Below is a small trained network, with its code and all its weights. Each question gives an input and a class and asks what happens when units are switched off, that is, made to give their printed mean instead of their output.

import numpy as np


def w(rows, s, z=0):
    codes = np.array(rows[::2]) - 128.0
    scale = np.full(codes.shape[1], s)
    scale[-1] = z or s
    return codes * scale


def norm(h):
    return h / np.sqrt((h * h).mean(-1, keepdims=True) + 1e-5)


def f(y):
    return np.maximum(y, 0)


def log_softmax(a):
    a = a - a.max(-1, keepdims=True)
    return a - np.log(np.exp(a).sum(-1, keepdims=True))


def net(x, mask):
    res = np.array(x, float).reshape(1, 4) / 4 @ E
    u = 0
    for l in range(3):
        y = f(norm(res) @ A[l][:, :-1].T + A[l][:, -1])
        res = res + np.where(mask[u : u + 10], y, B[l][:, -1]) @ B[l][:, :-1]
        u += 10
    return log_softmax(norm(res)[-1] @ U[:, :-1].T + U[:, -1])


A, B = {}, {}
E = w([
[94,241,85],'x0',
[254,174,109],'x1',
[93,150,205],'x2',
[174,160,76],'x3',
],0.0087)
A[0] = w([
[77,237,189,60],'L0N0',
[87,216,232,32],'L0N1',
[120,105,195,63],'L0N2',
[62,164,53,24],'L0N3',
[24,145,6,59],'L0N4',
[154,107,42,164],'L0N5',
[94,171,163,47],'L0N6',
[159,131,125,79],'L0N7',
[119,186,59,36],'L0N8',
[51,135,197,1],'L0N9',
],0.014,0.0059)
B[0] = w([
[172,197,93,232],'L0N0',
[195,157,147,212],'L0N1',
[112,149,187,182],'L0N2',
[82,174,47,194],'L0N3',
[47,146,88,254],'L0N4',
[152,124,78,248],'L0N5',
[177,135,134,158],'L0N6',
[159,103,112,146],'L0N7',
[53,248,90,205],'L0N8',
[56,126,177,195],'L0N9',
],0.011,0.005)
A[1] = w([
[191,229,182,165],'L1N0',
[155,75,123,104],'L1N1',
[118,154,126,12],'L1N2',
[108,161,255,2],'L1N3',
[89,167,156,40],'L1N4',
[120,72,44,52],'L1N5',
[179,146,247,137],'L1N6',
[196,165,95,51],'L1N7',
[121,234,197,112],'L1N8',
[174,64,173,22],'L1N9',
],0.011,0.0048)
B[1] = w([
[132,12,131,254],'L1N0',
[125,214,115,156],'L1N1',
[68,145,119,128],'L1N2',
[129,1,132,182],'L1N3',
[106,224,125,144],'L1N4',
[39,131,84,161],'L1N5',
[155,119,119,223],'L1N6',
[217,120,140,181],'L1N7',
[97,130,213,223],'L1N8',
[130,192,152,158],'L1N9',
],0.0086,0.0059)
A[2] = w([
[60,59,78,37],'L2N0',
[68,141,181,42],'L2N1',
[174,95,48,107],'L2N2',
[143,90,100,77],'L2N3',
[111,218,148,255],'L2N4',
[147,139,176,137],'L2N5',
[139,89,184,68],'L2N6',
[188,17,167,103],'L2N7',
[133,148,192,201],'L2N8',
[118,164,248,52],'L2N9',
],0.013,0.0074)
B[2] = w([
[49,47,78,153],'L2N0',
[147,133,190,147],'L2N1',
[156,14,179,180],'L2N2',
[135,49,63,136],'L2N3',
[144,112,177,255],'L2N4',
[154,212,109,166],'L2N5',
[75,145,197,162],'L2N6',
[44,254,87,219],'L2N7',
[162,158,199,205],'L2N8',
[219,98,71,168],'L2N9',
],0.009,0.008)
U = w([
[141,206,162,184],'0',
[155,91,230,90],'1',
[139,114,115,1],'2',
[74,62,48,137],'3',
[100,234,4,92],'4',
[67,56,207,87],'5',
[90,146,132,175],'6',
[253,117,89,181],'7',
],0.024,0.016)

Each question gives the input, the list of numbers given to net, and the class t.
The units are the neurons (one row each of A and B). Each row of codes is followed by its name. A weight is (code - 128) times the scale printed after its matrix; where a second scale follows, it is the last column's (A, B and U).
mask holds one flag per neuron, layer by layer. A switched-off neuron (its flag False) gives its mean, the last column of its row in B, instead of its output. The means were averaged over made-up inputs and are rounded, as every weight is.
A unit's drop is (log p(t) with every unit on - log p(t) with that unit switched off) / (log p(t) with every unit on - log p(t) with every unit switched off).
The circuit of an input: a set's keep is (log p(t) with only the set's units on - log p(t) with every unit switched off) / (log p(t) with every unit on - log p(t) with every unit switched off). Starting from the 12 units with the biggest drops (on a tie, the unit counted first), units are removed one at a time, each time the one whose removal leaves the highest keep (on an exact tie, the one counted first), for as long as the keep stays at least 0.8.
circuit, biggest first: the units of the circuit, biggest drop first
k most important neurons: the k neurons with the biggest drops, biggest first
k most important neurons of layer l: the k neurons of layer l with the biggest drops, biggest first
drop of u: that unit's drop, to one decimal
input [-3,4,1,-8], class 0: circuit, biggest first : L2N7
input [2,2,-1,-1], class 7: 4 most important neurons of layer 0 : L0N4; L0N9; L0N5; L0N2
input [-7,0,2,-5], class 0: circuit, biggest first : L2N7; L0N4
input [8,8,-4,-2], class 7: circuit, biggest first : L2N7; L1N0
input [-8,-2,2,-3], class 0: 2 most important neurons of layer 1 : L1N0; L1N9
input [-7,4,-1,-2], class 0: 2 most important neurons : L2N7; L0N0
input [1,2,-7,1], class 7: 2 most important neurons : L2N7; L2N2
input [-1,2,1,1], class 7: 2 most important neurons : L1N8; L2N2
input [1,-1,7,3], class 1: 2 most important neurons of layer 0 : L0N9; L0N5
input [-4,2,-6,-3], class 3: 2 most important neurons of layer 0 : L0N1; L0N0
input [0,-3,0,-2], class 5: drop of L1N4 : -0.1
input [-7,2,-2,-8], class 0: drop of L2N7 : 0.3
input [0,-2,2,-2], class 1: drop of L1N8 : 0.2
input [2,2,3,-1], class 7: most important neuron : L0N0
input [5,5,-7,5], class 7: drop of L2N7 : 0.6
